Below are the code and all the weights of a small trained network. Each question names an input and a target symbol and asks about switching units off, where a switched-off unit gives its printed mean instead of its output.

import numpy as np


def w(rows, s, z=0):
    codes = np.array(rows[::2]) - 128.0
    scale = np.full(codes.shape[1], s)
    scale[-1] = z or s
    return codes * scale


def f(y):
    return np.maximum(y, 0)


def softmax(a):
    e = np.exp(a - a.max(-1, keepdims=True))
    return e / e.sum(-1, keepdims=True)


def log_softmax(a):
    a = a - a.max(-1, keepdims=True)
    return a - np.log(np.exp(a).sum(-1, keepdims=True))


def net(x, mask):
    ids = ['ΔΘΠΣΦαβζημ'.index(c) for c in x.split()]
    T = len(ids)
    res = E[ids] + P[:T]
    r = res
    for j in range(2):
        rows = slice(4 * j, 4 * j + 4)
        q, k, v = (r @ M[0][rows].T for M in (Q, K, V))
        z = softmax(np.where(np.tri(T) > 0, q @ k.T / 4**0.5, -1e9)) @ v
        o = O[0][rows]
        res = res + np.where(mask[j], z, o[:, -1]) @ o[:, :-1]
    y = f(res @ A[0][:, :-1].T + A[0][:, -1])
    res = res + np.where(mask[2:26], y, B[0][:, -1]) @ B[0][:, :-1]
    return log_softmax(res[-1] @ U[:, :-1].T + U[:, -1])


Q, K, V, O, A, B = {}, {}, {}, {}, {}, {}
E = w([
[112,246,147],'Δ',
[142,44,132],'Θ',
[7,179,126],'Π',
[145,45,117],'Σ',
[216,147,71],'Φ',
[123,145,122],'α',
[103,105,81],'β',
[149,136,151],'ζ',
[144,46,141],'η',
[80,84,146],'μ',
],0.02)
P = w([
[77,183,1],'0',
[70,181,101],'1',
[56,170,143],'2',
[42,164,168],'3',
[38,153,189],'4',
[28,146,206],'5',
],0.007)
Q[0] = w([
[37,138,74],'head 0',
[160,145,208],'head 0',
[69,217,213],'head 0',
[213,110,234],'head 0',
[119,145,68],'head 1',
[130,89,26],'head 1',
[139,167,157],'head 1',
[254,143,159],'head 1',
],0.0091)
K[0] = w([
[91,145,97],'head 0',
[50,161,251],'head 0',
[165,206,163],'head 0',
[224,119,112],'head 0',
[90,99,135],'head 1',
[135,89,111],'head 1',
[188,149,104],'head 1',
[176,139,103],'head 1',
],0.013)
V[0] = w([
[181,243,142],'head 0',
[202,113,2],'head 0',
[163,228,233],'head 0',
[164,60,245],'head 0',
[89,154,73],'head 1',
[68,7,91],'head 1',
[112,214,107],'head 1',
[129,151,241],'head 1',
],0.006)
O[0] = w([
[123,104,92,213],'head 0',
[97,135,182,69],'head 0',
[140,107,82,196],'head 0',
[94,254,138,1],'head 0',
[162,66,115,201],'head 1',
[55,56,46,75],'head 1',
[59,115,178,229],'head 1',
[146,196,181,124],'head 1',
],0.0071,0.0056)
A[0] = w([
[91,136,110,211],'neuron 0',
[37,147,124,1],'neuron 1',
[70,140,170,61],'neuron 2',
[134,77,106,197],'neuron 3',
[208,174,140,123],'neuron 4',
[129,134,219,95],'neuron 5',
[76,191,79,145],'neuron 6',
[83,179,125,118],'neuron 7',
[53,89,189,13],'neuron 8',
[126,149,177,187],'neuron 9',
[153,48,148,190],'neuron 10',
[167,138,48,187],'neuron 11',
[173,45,168,96],'neuron 12',
[206,90,93,152],'neuron 13',
[143,88,244,143],'neuron 14',
[114,101,145,88],'neuron 15',
[117,108,23,151],'neuron 16',
[196,213,252,128],'neuron 17',
[177,78,145,140],'neuron 18',
[113,148,80,194],'neuron 19',
[162,106,85,142],'neuron 20',
[67,126,186,89],'neuron 21',
[253,118,51,88],'neuron 22',
[73,183,92,195],'neuron 23',
],0.013,0.0073)
B[0] = w([
[130,101,147,247],'neuron 0',
[131,129,89,165],'neuron 1',
[142,144,76,153],'neuron 2',
[123,152,146,246],'neuron 3',
[94,153,125,172],'neuron 4',
[73,150,96,157],'neuron 5',
[174,87,121,213],'neuron 6',
[168,102,121,186],'neuron 7',
[90,171,112,186],'neuron 8',
[93,108,152,197],'neuron 9',
[116,137,167,255],'neuron 10',
[196,121,168,177],'neuron 11',
[150,148,113,190],'neuron 12',
[177,135,105,164],'neuron 13',
[194,109,119,198],'neuron 14',
[88,175,87,152],'neuron 15',
[131,164,125,219],'neuron 16',
[72,110,108,229],'neuron 17',
[146,85,107,175],'neuron 18',
[156,96,156,208],'neuron 19',
[143,148,156,158],'neuron 20',
[131,147,110,177],'neuron 21',
[12,178,115,145],'neuron 22',
[159,104,140,243],'neuron 23',
],0.011,0.0071)
U = w([
[113,136,120,40],'Δ',
[171,72,188,253],'Θ',
[114,102,49,102],'Π',
[114,129,125,19],'Σ',
[119,199,109,217],'Φ',
[110,126,126,16],'α',
[109,126,115,13],'β',
[110,135,122,30],'ζ',
[108,127,122,13],'η',
[5,103,193,149],'μ',
],0.017,0.0046)

Each question gives the input, a string of symbols that net reads in full, and the target symbol t.
The units are the heads (4 rows each of Q, K, V and O) and the neurons (one row each of A and B). Each row of codes is followed by its name. A weight is (code - 128) times the scale printed after its matrix; where a second scale follows, it is the last column's (O, A, B and U).
mask holds one flag per unit, heads first, then neurons. A switched-off unit (its flag False) gives its mean, the last column of its rows in O or B, instead of its output. The means were averaged over made-up inputs and are rounded, as every weight is.
A unit's drop is (log p(t) with every unit on - log p(t) with that unit switched off) / (log p(t) with every unit on - log p(t) with every unit switched off).
The circuit of an input: a set's keep is (log p(t) with only the set's units on - log p(t) with every unit switched off) / (log p(t) with every unit on - log p(t) with every unit switched off). Starting from the 12 units with the biggest drops (on a tie, the unit counted first), units are removed one at a time, each time the one whose removal leaves the highest keep (on an exact tie, the one counted first), for as long as the keep stays at least 0.8.
units of the circuit, in order: the units of the circuit, biggest drop first
top k neurons: the k neurons with the biggest drops, biggest first
which heads matter: for each layer, one digit per head in row order, 1 if its drop is at least 0.15 and else 0, layers parted by /
drop of u: that unit's drop, to one decimal
input η Δ β, target Θ: which heads matter	01
input α Σ Δ μ Σ Σ, target μ: units of the circuit, in order	[head 0; neuron 6]
input Φ β α β β ζ, target μ: units of the circuit, in order	[head 0; neuron 5]
input Δ Θ η Δ α Δ, target μ: which heads matter	01
input β ζ Δ Δ η Δ, target μ: units of the circuit, in order	[neuron 17]
input Θ Δ β Π η Θ, target μ: which heads matter	10
input ζ μ ζ Δ, target Θ: units of the circuit, in order	[neuron 6; neuron 23]
input ζ ζ η Θ η, target μ: units of the circuit, in order	[head 0; neuron 5]
input ζ β Φ, target Φ: which heads matter	00
input Θ β Π, target Π: which heads matter	00
input Δ ζ β, target Θ: units of the circuit, in order	[neuron 17; neuron 11]
input Θ Θ Δ Δ ζ Θ, target μ: top 2 neurons	[neuron 5; neuron 6]
input β Φ ζ Δ Σ Φ, target Φ: top 2 neurons	[neuron 22; neuron 13]
input Σ Φ β β, target μ: top neuron	[neuron 14]
input β ζ β Δ β, target μ: drop of neuron 6	0.1
input Σ β Θ Θ Δ η, target μ: drop of neuron 23	0.2
input α β Φ Π Δ, target Θ: drop of neuron 6	0.2
